In the rows, zero is written as 128.
Here are made-up objects, facts about them, and rows of numbers that follow some of those facts. Name the object behind each unnamed row.

There are 2 kinds of fact about the objects: mudis, stafil.
[drikla rogek foles bofezur nalak dedu plastal gifluk grepan vomes skase laskan metri bimel fusku rurem mure kamirar sazok pleplik luvadrum drulus flapas fubrabros trudrus steplumek benek belum pimura magu zupel fudek gropan plefom skine pusku fozo gadrol gema stakir vodre drelu giplik rogos klusuk klinakler klura stoflen kegruk luflus dedral delom bakik disur flodrok zestisul flekelir saklu kifluk zover gafe lomuzom misen vapak skogal trupo vadrus veplar bovem plivo tralol zuflam deklor nakar figi grikleflo lati stugri plonufan nenifos somaplos gabata beskam zusu vefase geditun vodror drirur dreskon nuti bropak neplas stegrul drupan trute grabar pomiki zigam pemos tefete drera] mudis a
[triklutik rukon setrupor bames plofuvek sope klosok veflom tiklol bomugrik stotrun bifu trugan risus fegrer kastuk trizok skiplaflir flozos vopim rostor ratim saku desukim baflo pofabros dogus gedrun trikik gestoni geskim sanamu gomen zekik lurovur lagus flifun brokar plifubir brasal rogin getirol baske trevebrel bolon kogrun bevodol sugrore gripas drabreno flapo tonur stemo roklo drabrok kliko tudrul flasem lubri skuban grukar stamegro breklem skedral goflok breska ruflar deplun gubral skipar velobun plidran tratases klazok raklos zurur gitrimok sutobrun zabe tezal mibra trirum] mudis b
stafil plonufan <- drikla geskim bakik stegrul
stafil grepan <- drikla lomuzom geditun vodror
stafil gubral <- drikla
stafil rurem <- drikla
stafil skine <- rogek vefase
stafil trupo <- rogek mure plefom zurur
stafil breklem <- rogek
stafil klazok <- rogek
stafil kegruk <- rogek
stafil gripas <- rogek stugri
stafil luflus <- rukon klosok
stafil klinakler <- rukon tratases
stafil zupel <- rukon
stafil tefete <- rukon zuflam
stafil bimel <- rukon foles gitrimok
stafil lagus <- foles zigam
stafil stotrun <- setrupor bifu
stafil tezal <- setrupor zestisul nakar plidran
stafil sazok <- plofuvek nuti
stafil roklo <- bofezur gifluk metri brokar
stafil baske <- bofezur klosok
stafil plivo <- bofezur vodror
stafil flasem <- bofezur sanamu gomen ruflar
stafil zusu <- bofezur klosok zestisul figi stegrul
stafil drelu <- bofezur gitrimok drera
stafil somaplos <- klosok
stafil grukar <- bomugrik desukim lomuzom zurur
stafil vopim <- bomugrik lurovur
stafil fozo <- bomugrik drulus plidran
stafil gestoni <- bomugrik
stafil flapo <- bomugrik
stafil skiplaflir <- bifu saku grikleflo
stafil bovem <- bifu mure bakik
stafil trute <- bifu
stafil laskan <- bifu mure drabrok kliko velobun
stafil giplik <- gifluk desukim zigam
stafil klura <- gifluk vodror
stafil kamirar <- gifluk geskim dreskon
stafil flozos <- saku skipar
stafil dogus <- saku brokar
stafil zover <- saku nenifos
stafil grabar <- saku gropan
stafil risus <- desukim
stafil trevebrel <- desukim lurovur flekelir
stafil skedral <- baflo gropan lomuzom
stafil goflok <- metri kliko
stafil rogin <- metri gropan
stafil veplar <- mure
stafil skuban <- mure vefase
stafil mibra <- mure
stafil plastal <- mure
stafil drupan <- drulus zuflam
stafil vapak <- drulus belum
stafil tonur <- geskim
stafil lati <- sanamu getirol deklor
stafil stamegro <- sanamu bevodol geditun
stafil trikik <- sanamu
stafil drirur <- sanamu plidran
stafil fegrer <- sanamu
stafil vomes <- gomen
stafil benek <- steplumek
stafil beskam <- steplumek vodror
stafil deplun <- steplumek
stafil misen <- steplumek
stafil sutobrun <- steplumek
stafil pemos <- steplumek
stafil zabe <- belum ruflar zurur
stafil pusku <- belum stugri skipar
stafil gadrol <- plifubir
stafil trugan <- plefom
stafil brasal <- getirol
stafil magu <- bevodol
stafil flodrok <- bevodol bakik zuflam ruflar
stafil rogos <- bevodol zurur
stafil flapas <- zestisul
stafil dedral <- zestisul
stafil kogrun <- flekelir vodror
stafil fubrabros <- flekelir trirum
stafil gema <- flekelir stugri dreskon nuti
stafil skogal <- flekelir
stafil tralol <- drabrok
stafil gabata <- drabrok stugri
stafil flifun <- lomuzom grikleflo
stafil stakir <- lomuzom breska
stafil rostor <- kliko
stafil triklutik <- kliko plidran
stafil tudrul <- kliko stegrul
stafil gedrun <- zuflam
stafil ratim <- zuflam
stafil stoflen <- deklor
stafil sugrore <- deklor
stafil luvadrum <- deklor
stafil pleplik <- nakar vodror
stafil tiklol <- nakar velobun
stafil disur <- nakar plidran stegrul gitrimok
stafil gafe <- figi ruflar
stafil neplas <- grikleflo stugri trirum
stafil lubri <- breska
stafil skase <- breska
stafil pimura <- breska
stafil bropak <- stugri
stafil raklos <- ruflar gitrimok
stafil saklu <- ruflar gitrimok
stafil dedu <- ruflar
stafil delom <- nenifos
stafil trudrus <- nenifos
stafil bames <- nenifos
stafil bolon <- skipar vefase nuti
stafil stemo <- skipar stegrul
stafil veflom <- vefase
stafil trizok <- geditun
stafil fudek <- vodror
stafil zekik <- dreskon
stafil fusku <- velobun
stafil klusuk <- velobun
stafil nalak <- plidran
stafil drabreno <- tratases
stafil vodre <- stegrul
stafil pofabros <- zurur
stafil sope <- gitrimok
stafil vadrus <- trirum
stafil kifluk <- drera

Known rows:
[118 185 153 112 135 137 119 133 144 128 186 133 132 101 136 176 161  98
 137 131 113 130 121 159  92  71 174 187 130  75 133 122 112  67 105 120
 162 137  66 151 183 150 125 113 131 120 129  98 110] : nalak
[139 157 148 133 133 116 117 122 135 132 195 137 149 115 160 174 194 108
 119 140 113 107 130 173 127  78 135 161 100  86 141 107 132 136  72 117
 153 165  55 145 176 171 128  89 146  97 149 123 126] : drikla
[141 172 138 111 139 144 103 110 135 137 181 139 138 116 188 160 187  92
 127 131 125 123 118 172 131  65 149 184  98  72 151 107 157 127  79 122
 137 162  65 148 193 156 119 132 121  83 124 110 118] : gropan
[107 184 103  95 128 148  92 123 111 131 184 149 123 115 135 137 170  76
 160 131 114 122 118 125 140  90 177 165 130 102 123 144 156 100  72  93
 162 142  87 128 190 138 141 142 125  74 136 100 110] : rogin
[101 195 117 103 118 140  94 121 116 130 188 136 122  98 107 149 154  90
 154 136 109 120 127 114 116 102 183 181 140  85 125 154 113  80  81  98
 174 127  88 140 179 139 148 122 141 100 137  93 112] : triklutik
[122 162 153 110 149 131 117 132 147 121 182 170 141 101 151 176 166 106
 160 133 109 120 111 172 105  69 173 167 141  72 129 127 138  87 107 113
 153 148  63 149 187 135 121 144 127  97 127 110 119] : kifluk
[119 173 144 101 143 147 103 145 142 123 188 139 115 106 168 178 169  74
 147 106 129 125 117 172 110  47 149 178 138 101 111 124 127  78  81 112
 159 139  60 115 164 164 111 155 133 128 138  96 126] : neplas
[125 159 151 109 154 146 106 160 145 119 187 144 115 105 157 182 165  82
 158 102 123 119 123 175 105  50 153 171 142  92  99 138 132  80  78 111
 163 147  65 115 161 158 117 160 145 139 137  94 137] : gema
[150 144 151 129 157 133 102 129 135 127 195 133 140 102 176 176 189 109
 139 118 127 111 126 178 109  78 149 168 107  66 129 122 146 127  62 121
 147 162  62 131 174 157 107 112 154 125 136 115 142] : dreskon
[137 166 152 122 134 123 117 107 143 141 186 127 147  94 146 173 182 117
 119 130 115 117 134 160  96  82 160 187 120  55 154 119 118 110  81 129
 146 141  62 158 190 148 127  89 141 109 122 114 126] : nakar
[151 162 128 114 137 143  88 117 105 130 200 118 147 102 142 135 169 114
 136 134 131 110 138 135  90 128 194 154  95  71 143 123 173 140  51 104
 168 153  95 110 175 130 131 127 144  95 134 113 114] : desukim
[103 164 159 109 138 110 123 126 159 107 185 138 145  93 130 167 180 109
 137 112 127 107 122 191  96  47 145 166 162  88 137 113 123  94  81 119
 156 138  54 106 164 150 134 144 122  70 123 106 115] : benek
[125 193 127  97 120 145  97 131 114 127 197 121 126 106 125 143 151  91
 143 132 128 125 133 122  91 113 200 161 117  91 129 126 141  94  74  96
 182 138  97 109 170 134 132 144 131  99 138  95 103] : flapo
[154 181 128 103 134 133 102  94 103 122 206 134 143  92 161 136 159 106
 133 138 130  97 136 117  95 121 190 152  94  78 146 124 150 149  68  97
 162 158  95 130 150 133 119 116 136  89 156 129 105] : zurur
[124 182 124 100 120 135  75  87 105 127 195 128 123  90 135 148 169 100
 139 119 122  90 131 116 112 107 160 186 115  65 138 143 131 134  54 107
 155 139  84 126 163 148 124 100 153  99 141 118 125] : drabrok
[130 181 133 103 141 129 100  98 131 115 183 148 139 109 192 164 191  98
 130 113 141 123 104 179 137  64 144 190 102  55 152 109 138 118  79 120
 131 154  62 135 186 158  89 120 119  80 108 121 122] : nenifos
[103 183 108 100 129 149  88 121 114 133 183 142 118 105 117 143 166  83
 160 128 103 117 121 121 125  91 174 173 140  93 122 154 135  94  76  98
 168 135  84 136 186 139 143 137 135  83 138  96 117] : goflok
[125 182 110 107 127 140  85 107 104 127 193 134 138 114 143 129 173  88
 140 139 123 114 121 128 126  97 169 158 106  89 144 124 163 127  60  98
 158 152  87 117 182 143 132 127 129  67 141 111 111] : baflo

Which object is each row?
No name comes twice in this set of rows, the named rows included.
[113 178 114  99 134 136  94 123 117 119 191 141 125 102 136 151 166  84
 162 121 116 112 113 123 143  94 180 163 145  91 110 161 112  95  81  86
 169 131  84 127 170 149 127 121 139 101 142 104 127]  stemo
[122 184 156 106 123 127 118 145 142 110 188 152 126 108 162 190 155  92
 133 141 121 131 110 156 104  86 170 165 128  85 121 112 107  75 115  99
 175 141  61 125 167 152  97 128 125 116 130 112 105]  drupan
[155 148 157 124 153 133 103 129 140 125 199 115 144 100 169 170 186 111
 130 115 135 114 138 182  84  85 159 171 103  53 140 114 151 125  57 128
 150 156  67 120 173 156 114 121 151 125 122 110 134]  flekelir
[105 183 148  98 128 136 111 130 143 136 179 160 113 104 152 189 156  80
 140 133 105 105 115 149 119  53 140 180 140 109 114 125 119  89 105 112
 161 142  52 148 163 162 122 137 136 112 161 110 119]  bovem
[106 183 102  97 136 151  87 122 114 113 184 149 127 117 144 137 172  80
 162 119 120 122 106 131 151  81 175 164 137  98 118 151 141  94  77  91
 159 140  85 122 186 142 130 144 125  71 132 103 117]  dogus
[150 172 129 109 132 141  86 120 109 121 201 110 141  98 139 138 164 109
 137 127 134 117 138 130  82 128 195 154 108  69 143 125 154 123  51 103
 172 144  98 103 172 134 127 130 143 102 132 104 114]  lurovur
[116 180 150 106 131 125 130 145 143 112 189 170 133 106 161 192 154  91
 143 149 110 124 107 154 121  68 163 153 138 107 112 117 105  75 120  96
 173 150  56 140 161 153 117 131 127 114 154 116 109]  flodrok
[126 168 136 116 114 122  76 104 105 107 195 169 143 103 128 161 169 126
 144 152 119 103 111 131 117 142 174 164 120  50 142 131 144 130  76  92
 169 145  76 103 182 133 104 113 151  72 115 126 113]  tratases
[142 158 145 121 140 119 117 108 137 141 190 134 150 102 159 176 188 113
 124 136 114 110 122 156 120  89 160 172 106  53 145 123 115 125  87 121
 143 149  58 166 188 156 116  83 143 119 133 124 134]  stegrul
[116 166 119 120 129 134  95 135 110 122 197 144 130 112 124 154 171  93
 154 139 109 106 118 134 145 106 165 148 131  98 110 152 139 114  65  87
 176 145  77 118 172 148 143 119 152  96 155 105 126]  tonur
[129 172 132 102 136 153  89 139 112 128 194 133 128 106 124 140 158  96
 153 134 122 117 132 133  98 108 194 147 125  93 127 129 166 105  64  94
 179 148  93 106 172 128 139 155 139  90 142  99 110]  risus
[141 166 110 105 140 131  88  96 107 107 199 128 141 101 163 145 178 102
 146 114 134 103 120 125 138 114 171 170 114  60 135 150 128 136  56  97
 149 142  90 125 162 150 107 101 142  99 139 122 133]  skipar
[132 167 125 114 138 133  81 112 105 103 202 137 135  96 144 147 171 102
 158 116 134 101 123 140 118 109 169 162 123  66 127 149 136 119  55  96
 162 145  82 105 159 148 116 118 153 100 138 117 132]  plofuvek

The same objects again, as new rows of numbers:
Some objects and their rows:
[165 133  95 160 103 186 118 198 136 137 109  61 109 160 145 138 137 155
 128 125 103 126 135  48 133  68 110 127 133 173 134 114 141 163 126 128
 121 139 106  62 166] : foles
[126 135 124 135 112 147 126 153 130 129 126 124 138 145 131 130 126 134
 120 139 135 123 139 125 129 108 109 150 137 152 126 132 140 114 135 126
 129 128 114  92 162] : klinakler
[120 130 139 129 127 107 136  86 141 131 145 145 136 110 117 110 123 127
 132 141 131 124 118 140 127 127 123 117 135 127 120 128 120 115 123 127
 127 124 130 151 123] : lubri
[113 135 128 128 130 104 136  94 127 134 141 160 134 105 109  89 113 133
 131 143 126 127 128 100 117 124 142 126 124 132 122 127 117 107 124 126
 125 117 151 123 115] : rogin
[140 133 104 114 146 139 116 167  89 134 104 151 117 150 134  97 119 134
 124 117  87 141 153  15 111 132 143 142  98 117 143 126 137 135 127 126
 123 102 176  55 105] : metri
[121 133 131 127 122 134 126 145 125 127 129 142 139 139 127 126 127 126
 117 132 138 125 137 139 128 127 111 150 135 144 126 135 137 107 135 127
 130 123 124 107 148] : misen
[141 127 116 134 130 154 119 161 116 124 109  99 106 141 136 147 139 129
 128 111 118 134 132 121 130 125 135 125 116 118 140 127 132 151 127 129
 127 135 134 104 123] : steplumek
[119 132 134 126 125 134 126 148 126 126 130 140 140 140 127 127 128 126
 119 131 137 124 137 141 127 128 115 148 134 143 129 135 138 109 136 127
 130 124 126 104 148] : pemos
[120 130 128 122 122 133 125 139 126 127 126 139 135 140 132 128 125 119
 115 129 136 123 133 124 130 126 114 145 135 145 131 140 143 110 134 129
 128 122 129 106 151] : trute
[122 128 117 111 123 112 124 114 131 129 117 128 124 153 148 135 125 105
 114 119 129 120 118  80 147 128 115 137 136 151 137 149 147 105 126 131
 124 117 130 104 155] : laskan
[127 130 129 116 123 145 123 163 128 124 126 153 127 135 136 111 122 125
 116 130 148 120 140 140 121 123 127 159 138 163 117 130 139 122 137 129
 125 113 126 125 144] : disur
[151 132 119 153 113 129 128  85 126 134 118  77  96 123 124 164 140 121
 151 111 114 137  94 157 144 122 159  80 112  76 141 121 106 144 106 125
 125 142 134 141  94] : trirum
[156 146 131 142 146 125 119 101 150 126  97  91 140 122 163 195 109 148
 157 115 122 136 135 161 125 110 182 114 112  64 125 101  87 174 109 128
 128  89 111 199  89] : klosok
[126 130 134 110 132 117 131 101 144 127 138 174 109 113 125  93 116 114
 131 129 150 118 116 157 120 135 158 120 138 138 107 123 118 127 118 126
 118 107 130 192 112] : tezal
[129 114 112 108 141 145 124 205 114 122 125 124  96 136 132 129 157 135
 135 112 131 132 149  76 109 148 141 150 116 156 124 122 133 168 147 130
 125 158 113 119 123] : drulus
[142 124 128 144 137 167 117 155 122 122 114  97 107 125 128 133 136 125
 119 110 120 138 129 161 132 131 132 121 114 112 148 126 136 154 121 125
 127 125 158 109 111] : vodror
[123 135 130 132 116 142 126 147 127 129 129 133 140 143 132 127 126 131
 119 134 139 125 135 132 128 116 110 155 136 151 127 134 138 113 137 127
 129 126 123 106 156] : zupel
[120 131 132 122 125 132 125 145 125 126 127 144 142 131 135 129 125 128
 116 130 141 126 136 144 128 126 114 155 135 145 124 135 137 117 137 129
 130 115 125 116 146] : vodre

Rows to name:
No name comes twice in this set of rows, the named rows included.
[150 142 125 118 146 158 108 165 136 118  88 111 109 139 167 172 124 129
 137  97 144 131 145 164 118 130 184 147 115 101 123 111 112 168 123 128
 122  85 121 164 100]  zestisul
[145 116 118 106 145 136 125 138 133 123 123 139  67 114 128  98 128 116
 146 110 134 124 126 119 113 143 185  97 124 139 111 112 114 177 118 127
 114 129 126 202  84]  plidran
[112 125 142 143 132 144 127 138 133 119 135 118 132 113 114 117 124 128
 110 130 149 128 135 186 129 129 101 144 130 137 136 139 137 112 135 126
 130 124 152 104 136]  grepan
[127 133 134 113 139  99 133  99 118 139 137 190 154 127 115  77 101 130
 122 144  98 129 127  76 117 135 125 119 127 108 123 122 127 112 115 124
 128  98 148 130 108]  roklo
[145 123 106 119 115 135 121 159  96 130 111 110 111 135 148 172 158 133
 141 110 117 139 132  95 130 129 158 145 112 121 133 130 126 141 140 134
 129 149 131  89 126]  vefase
[155 129 110 135  95 145 121 148  89 133 105  95 102 144 140 191 165 121
 143 105 114 139 112 137 145 128 158 127 108 102 140 132 123 131 128 132
 131 152 132  80 121]  stugri
[140 127  97 131 127 115 130  89 100 136 115 120  90 106 118 114 124 134
 151 120 100 137 126  55 121 115 182 100 100 110 136 125 105 132 119 132
 119 133 165  96  95]  saku
[136  81 116 119 145 118 122 139 120 113 109  85 124  87 157 145 136 138
 109 116 103 139 148 126 146 120 121 129 121 159 138 137 147 157 144 151
 131 141 164 133 133]  bakik
[122 127 136 121 132 141 125 154 123 123 130 141 133 146 121 113 124 120
 117 128 140 122 140 155 122 136 108 135 136 142 125 132 142 115 135 124
 128 130 119 130 138]  drirur
[120 130 125 132 119 101 135  72 133 133 134 135 127 114 117 116 114 120
 133 138 125 123 111 127 134 120 138 108 130 127 128 133 117 102 118 128
 125 124 138 138 123]  skiplaflir
[143 116 104 114 139 102 126  76 129 132 112 116  90 121 147 125 124 113
 138 107  96 132 106  48 136 131 161  90 118 116 135 128 123 144 109 134
 117 119 154 153  98]  kliko
[124 128 128 124 120 100 137  88 124 133 140 151 134 109 116 110 123 130
 137 143 127 126 122 125 124 125 138 123 128 132 117 127 115 111 127 130
 126 129 133 140 122]  flozos

